Each row is followed by its class. Each block has new classes.
[ -8  -2  18   6  10  12 -12   9   1   3  19   9 -28 -13  -5  -2 -13  -4
   3  -5   0   3 -12  -2 -15  11   9  10   6   7  13   5  14   4 -15   3
  -6   5  -6  -9 -42   7   0   4   0   8  13   4  20  -6  -3 -38  -1   1
 -14  21  -2   8   1  -5   0   0  -2 -11  -1  -1  20 -20  24  -4   6  11
   6  -4  -4   8 -20   2  -1  -3   6  -2   7  10   5  -6   2   6 -17   2
  -8  11  -8  -9  -9   0  -4   4 -16  13   3 -17  -5  -6  -4   0   6   1
  -4  -4   6   3  -1  11   4 -20  -8  -3  -3 -15 -36  -1   8  -6   4  11
   5  -3   1  -2  -4   6 -15  -9  -7 -13  24 -12 -12] -> <73>
[  2  -7  -4  14  29  15   3 -11   7   0   7 -14  53   7  -7  13   0   7
   4   3  -3   0 -12  -7 -23  -3  -9  -1   7 -13   1 -26 -22   2   1  -1
 -11  -1   2   6  18 -12   4  -6  50   6  -6   7   1 -15   1 -54   1  -6
  -8 -11  16   0  -4   1  -3   5  -1 -13   2   4 -10 -30   6   1  -5 -11
 -12   9  -3   6 -17   7   8   3  -3   9   2   6  -4   8  -5 -25  -1  -3
  -2   3 -21   7   3   5   4  -3   4 -11  -6  -7  -4  -1  -4 -10  -1   7
  -9   8 -10   2   0  -1   1   7   1 -15  17   4  14   1   3  -7 -17  11
  -3  -8  -4 -21  11   8   8  38  -4  11   7  -6  -1] -> <74>
[  4   7   8 -14   9 -11  -1   4  -8  -8  -6  -4  -7  -5  -3   3  24  -5
   3   4   1   5   6   4 -19   6  20  19   0   3  13   3   4  -2   1   3
  -3   5   8   8 -22  18   8  -2  26  11  12   4 -28 -26  -7   7  16   9
  -6  -6   7  -4  -2  -2 -21  -1  -3   6  -8  34  -8  -2   6   0   1   3
   0 -24  21   3   1   4  13   2  -6   5   9  -6  12  -8  -5  12  -1   2
   2  -2  27 -14   0 -12   1 -12  -8   3  -3   7   0   8 -21   6  -3  -9
  13  -6  -8  -1 -10  -8   0   6 -13   4   9  -1 -39  12   5   7   1  33
 -10 -10   1   5  10  -2   3  19  19  10  -4  -5 -26] -> <73>
[  6  -7   2   1  14  -1   1 -10  -4  -2  11  -6  20   2  -2   5  -2  -2
   5  -5   0  -4  -5  -4 -18  10  -4  -6   6  -1  -4   1  -8   3   4   5
  -5 -15  -6   4  -4   3  -1   1  34  -1   1   2   2  -5  -3 -49   0  -6
  -6   1   4  11  -2   2 -10   3   2  -7   0   7 -22 -20  10   5  -6  -6
 -10  -6  -6   6  -9   5   1  -2  -3   1   4   8  -8   1  -2  -6   6  -4
  -6   1   1  -1   1  -6   5  -8   1  -2 -11   3   1 -10  -8 -13  -4  14
  -1   2 -10   0   4  -7  -6  -2   9  -2  12 -11   2   2   4  -8  -2  11
  -5  -1 -11 -25  -5  12  -5  18  -5   6  11 -13 -18] -> <74>
[ -3   1  -9  -4  -4 -12   5 -17  -4  -5  12  -6  -7   3  -7  -2  -1 -18
   3   2  -5  -5  -8  -1 -15  13   6   7   7   0   4  11   3   3  -4   3
   6 -24  -7  -7  -7  24  -2  -1  20   0  16   3  21  -9 -14 -10  10 -11
   1   3   4   8   1   4 -21  -4 -11   0 -13  27   0 -10  13   8 -19   1
 -15 -23 -10   0 -13   5  -3   2  -3  -4   4  17 -10   0   2   1   1 -13
  -5  -5   8  -5  -6   8  12 -18  11  18  16  -2   3  -8   1  -4  -7  -5
   2   0  -5  -2  -3  -1  -2   0  -4  -5  10 -13  12   4  -4   1   8   2
  12   0 -13 -14 -12   6  -8  -2  -5   5   9 -22 -15] -> <74>
[ 12 -15   1   6   2  12 -10 -10  -1   3  13 -12  -1   7 -12 -11  -9   3
  10   2   5  -5   4  -2 -36   2  -4 -16   1   7   7  16   7  -9  -1 -10
  -4   5  -2   3   4 -15   7  11  17   5   2  -7  -3   7   6 -19  -3   0
 -12   4  -3  12  -3   1  17   2   0 -11  -7  -3  15   0 -19 -14  -6  -1
 -34  -5 -24  -4 -13  -4 -16  14   3   5 -19   0 -13  -6  -8   9   5  -6
   8 -11 -31  -9   4   8  28 -10   4 -14 -13 -17   6  -5  24   2  -2  22
 -10   1 -14   1   2   4  17  -2  -3   2  15   4  17  -2  -9  -8  12  16
   2  -2  -8  14   0  -2 -17  -7  -2 -11   2 -15  -2] -> <73>
[ -8  -2  16  -4  22   5   6   0  -4  -9   8   8   0   0   1 -10   4   9
  11   0  -3  -8  -4  -4 -19  21   2  33  15   7  -5   0  17  -4  -3   9
   5 -18  -1  -1 -12  34  -5   0  14   8   3   6   3   5  -2 -12   3 -11
  -1  26   1 -14   4   0  -3   0  -3 -12   2   3  21   4  -5   5  -1   9
 -13   0   9   4 -24  -5   7   3   1  -2   9   8  15   0  -2   8   1  -4
   0   4 -32 -23  -7   5  -6  -9   2 -19   0   0  -5  -8 -10   5   0  -1
  10  -5   7   2  -5   5  -3  10  -3 -13  -7   0   1   0  -6 -47   7   4
  17   1  -7   0   0   1 -10   9 -10 -19  16   9  -1] -> <73>
[  8  -8  12  13   7  32  -5  -3   4  -6  51  13  11   4   7   8   6   5
   3  -4  -4   5 -22  -8 -24  -4   4  11   5   3  18 -11 -16  -8  -1   8
 -11   5   4   2 -11   0   8   0  35   3  -6   2   0  15  18 -54  -8 -12
  -6   6   0 -10 -12  -4  10  -1  -3   1  -2  -2   3 -25 -19  -3  12   4
   0  27  -2   7  -7   1   3  -2  -7   7  -2  11  -1  -3 -11  -7   1  -3
 -15   7 -30   1 -15   7   0   9 -41 -41 -16  -2  -3  -9  -3  12  -6   3
  12   2   5   7  -2   0 -11   2  -8   4  16   3 -22   0  15  -6 -10  17
  -9  -4 -18  -7   5  -3  10  42  -3   1 -13  27   4] -> <74>
[  0  -2  -6   1  36   9   4   1  -2   8  -9 -13   9   0   7  -9  28   8
  -1   3   3   2 -13   5   3  24  10   5 -17   3 -11   7   1  -8  -2  -1
   8  34   9  14   3  -3   7  -4   4  14  11  -3  -5 -43   4  24 -10  29
   6  -7 -11  -1  -4  -1   5   1  13  -8   2   7  -7  -7   3   1  -5  -4
  -5 -10  11   2  -1   1   7   5  -9   6   6 -17  15   1  -2   8 -14  -2
   0  -3  21  -2   7  -3  14 -13  -6  -1 -12  -7   4   4  -3   5   2   1
  -5  -3  -2  -4  -6  -7  11  16   1   2   4  11   8   1   3   0  -1   9
 -16   2  11  20  19   6  24 -10   4   2  -3  -1   1] -> <73>
[ -5 -12  23  -1  16  13  -8   3  -4   4   5   3  -3  -7   3  -4   7   0
   7  -6   2  -1  -1  15 -12  11  -1   8  -3   8  -1 -10  18  -2  -8  15
  -3  12   7  -4 -34  16   5   4   6  10  12   1  -3 -11  -7   6  -4   8
  -3  19   0   3   0  -2  -1   5   4  -4  -3   7  17   3  16   3  -3   6
  -9 -11  -5   2 -20  -1   6  -7   3   0  16  -5  10   0   1   8   5  -2
 -14  16  -7 -19 -15  -3 -16 -10 -12  11  -4 -15  -3  -7   3  -5   4  -8
  -2   1   3   6   1  10   0  -8 -10   2   0  -1 -23  -4  13  -2   2   6
   6   4   6 -12   9   7  -9  -1   2  -4  26 -18 -15] -> <73>
[ -8  -2   0   0  25  -1  -4   2  -3   9   3  -8   2  -1  -3  -4  -2  -5
   1   0   1   6 -18   6 -10 -18  16   6   3   9  -6   7  -3   7  -9   0
  -1  11   2  -2  -1  -1   2   2   3   7  22   1  -5 -32  -6 -36  -9  10
   4  -9  -2  12   1  -1   4   4  -3 -10  -2  -3  -2 -20  22 -11  -2  -3
  -3 -19   6   0   2   7 -10   6  -3   6  16   4   2   0  -7   5  -2   3
  -6  -1  20   3   4  -3  34 -10   8  14 -13 -17   2   3  14  -3   2  -9
  -5  -1 -13  -5   2  -5  -2 -13  -3   4   8  -9  -6   0  -1  -2   3  -9
 -10  -3   0   7  -1  18  13 -32  -4   0  11 -17   1] -> <73>
[  2  -6  -2   0   5   4  -7   7   6   2   2  -4   7  -3  -3  -1  10  -3
  -7   2   1  -4 -11  19   4   9 -10 -13  -2  -1  -7 -13   8   0   0  -8
  -7   1  -3   1 -11 -10 -11   0   2   9  10 -28  22   5   7  16   3   5
   3 -15  -8   9  -3   2  -4  10   5  -5   1   8  12 -19  15  12  -6   7
  -7  -5 -30   1 -15  -1   2  -7  -7  -3   8   0  -4  -2   5  -4  -7 -12
  -7  -6 -12  -2 -33 -14 -18  -7  -3  22  10   6   4 -10   5  -9   1   5
 -11 -12  -1 -10   9   5   1   0  10   4   2   0  27  -1   2   6 -10  -1
   8   8   1 -16   1  15  10  -5  13  -9  34 -13  -6] -> <74>
[ 14  -2  -4 -26 -19 -20   4  -4  -3   8   8  -2  -5  -6 -15 -12  -6 -11
  -6  -3  -5  -6  10  20   1   2  -1 -24   6  -7 -15  -7   3  13   1   1
   0  -7  -7   3   2   3  -9  -4 -19  -5   8  -3 -10  10 -14  37   7   0
   9  -8 -11  18  -8   6 -19  -2   2  -9 -10  13 -10   3   7   5 -10   5
 -10  -5 -26   2  -3  -9  -9   9   3  -4  -6   5 -14   8   1   0  -6  -6
   2  -2  10  -9  16  -8   7 -14  28  17  -5   4   2  -6   7  -6  -3  14
  -8  -8 -21   5   6   0   6  -7   3  -3  13  -2  22  -2   2   1  18 -14
   0   3  -2 -16  -5  15  -4 -25   6  -3  10 -29  -1] -> <74>
